Here is a tiny trained network, its code and every weight. The questions are about switching its units off for an input and a target symbol, where a switched-off unit gives its printed mean instead of its output.

import numpy as np


def w(rows, s, z=0):
    codes = np.array(rows[::2]) - 128.0
    scale = np.full(codes.shape[1], s)
    scale[-1] = z or s
    return codes * scale


def norm(h):
    return h / np.sqrt((h * h).mean(-1, keepdims=True) + 1e-5)


def f(y):
    return np.maximum(y, 0)


def softmax(a):
    e = np.exp(a - a.max(-1, keepdims=True))
    return e / e.sum(-1, keepdims=True)


def log_softmax(a):
    a = a - a.max(-1, keepdims=True)
    return a - np.log(np.exp(a).sum(-1, keepdims=True))


def net(x, mask):
    ids = ['αβγζπσφ'.index(c) for c in x.split()]
    T = len(ids)
    res = E[ids] + P[:T]
    r = norm(res)
    for j in range(3):
        rows = slice(2 * j, 2 * j + 2)
        q, k, v = (r @ M[0][rows].T for M in (Q, K, V))
        z = softmax(np.where(np.tri(T) > 0, q @ k.T / 2**0.5, -1e9)) @ v
        o = O[0][rows]
        res = res + np.where(mask[j], z, o[:, -1]) @ o[:, :-1]
    y = f(norm(res) @ A[0][:, :-1].T + A[0][:, -1])
    res = res + np.where(mask[3:7], y, B[0][:, -1]) @ B[0][:, :-1]
    return log_softmax(norm(res)[-1] @ U[:, :-1].T + U[:, -1])


Q, K, V, O, A, B = {}, {}, {}, {}, {}, {}
E = w([
[20,146,124,164,80,88],'α',
[68,128,157,40,91,114],'β',
[93,119,124,180,59,3],'γ',
[84,140,5,130,92,106],'ζ',
[208,95,82,73,135,57],'π',
[79,111,151,126,224,101],'σ',
[188,141,175,201,91,156],'φ',
],0.0063)
P = w([
[133,224,118,77,135,72],'0',
[119,183,120,102,140,49],'1',
[109,175,131,128,137,63],'2',
[111,146,111,127,123,78],'3',
[117,126,118,127,124,94],'4',
[110,106,119,131,121,105],'5',
[112,93,117,133,118,126],'6',
[113,70,112,143,120,132],'7',
[110,53,115,145,125,147],'8',
[104,28,103,143,129,164],'9',
[100,21,100,160,127,170],'10',
[98,3,101,168,124,178],'11',
],0.0042)
Q[0] = w([
[164,130,97,58,138,96],'H1',
[83,83,93,151,44,102],'H1',
[49,114,74,139,98,98],'H2',
[137,167,150,40,67,254],'H2',
[143,195,143,143,167,129],'H3',
[238,171,201,219,82,250],'H3',
],0.021)
K[0] = w([
[121,162,148,93,218,120],'H1',
[142,32,109,139,157,170],'H1',
[51,99,97,110,195,107],'H2',
[88,189,130,4,32,133],'H2',
[166,187,185,125,145,180],'H3',
[121,229,96,81,112,28],'H3',
],0.018)
V[0] = w([
[185,174,95,78,100,81],'H1',
[127,88,237,71,70,84],'H1',
[74,236,83,114,135,215],'H2',
[172,155,182,2,143,183],'H2',
[75,127,89,85,99,101],'H3',
[157,74,131,157,28,112],'H3',
],0.0069)
O[0] = w([
[198,109,120,112,155,202,138],'H1',
[137,20,234,141,87,98,138],'H1',
[57,14,109,169,99,181,14],'H2',
[135,4,67,184,67,60,2],'H2',
[111,80,93,85,65,198,181],'H3',
[196,208,142,23,37,104,15],'H3',
],0.0035,0.0028)
A[0] = w([
[118,126,120,161,72,138,111],'N1',
[219,109,117,138,141,143,25],'N2',
[213,131,164,249,102,246,39],'N3',
[88,184,186,150,100,182,6],'N4',
],0.012,0.0014)
B[0] = w([
[200,149,123,59,150,137,230],'N1',
[176,67,116,211,147,183,180],'N2',
[114,254,212,205,25,135,254],'N3',
[120,44,83,197,161,68,250],'N4',
],0.0081,0.0029)
U = w([
[66,91,81,199,194,97,161],'α',
[100,62,176,53,70,134,9],'β',
[154,231,178,124,110,52,234],'γ',
[104,204,31,89,118,191,84],'ζ',
[254,85,89,133,138,163,66],'π',
[104,154,186,86,213,178,168],'σ',
[128,171,162,196,72,184,72],'φ',
],0.0068,0.0014)

Each question gives the input, a string of symbols that net reads in full, and the target symbol t.
The units are the heads (2 rows each of Q, K, V and O) and the neurons (one row each of A and B). Each row of codes is followed by its name. A weight is (code - 128) times the scale printed after its matrix; where a second scale follows, it is the last column's (O, A, B and U).
mask holds one flag per unit, heads first, then neurons. A switched-off unit (its flag False) gives its mean, the last column of its rows in O or B, instead of its output. The means were averaged over made-up inputs and are rounded, as every weight is.
A unit's drop is (log p(t) with every unit on - log p(t) with that unit switched off) / (log p(t) with every unit on - log p(t) with every unit switched off).
The circuit of an input: a set's keep is (log p(t) with only the set's units on - log p(t) with every unit switched off) / (log p(t) with every unit on - log p(t) with every unit switched off). Starting from all 7 units, units are removed one at a time, each time the one whose removal leaves the highest keep (on an exact tie, the one counted first), for as long as the keep stays at least 0.8.
circuit, biggest first: the units of the circuit, biggest drop first
top k neurons: the k neurons with the biggest drops, biggest first
which heads matter: for each layer, one digit per head in row order, 1 if its drop is at least 0.15 and else 0, layers parted by /
drop when u is switched off: that unit's drop, to one decimal
input φ α α α, target α: which heads matter	010
input σ ζ ζ α, target ζ: which heads matter	110
input σ σ σ σ γ β σ φ β, target γ: which heads matter	101
input σ α γ π φ σ β σ γ φ π, target γ: circuit, biggest first	[H3]
input α σ α φ σ π β β σ ζ π γ, target π: circuit, biggest first	[N3; N1]
input γ π σ σ σ φ ζ β γ α ζ γ, target ζ: circuit, biggest first	[H1; N3; H3]
input α π π, target π: which heads matter	100
input σ α ζ σ π α γ, target π: circuit, biggest first	[H1; N3]
input σ σ π ζ σ α β ζ π α α, target π: top 3 neurons	[N1; N4; N3]
input α β α β α σ ζ σ σ π, target α: drop when N1 is switched off	0.4
input γ σ γ π α, target π: drop when N1 is switched off	0.4
input ζ ζ σ σ φ α ζ σ β, target α: drop when H1 is switched off	0.1
input α σ ζ ζ σ β π φ γ γ, target γ: drop when N1 is switched off	0.0
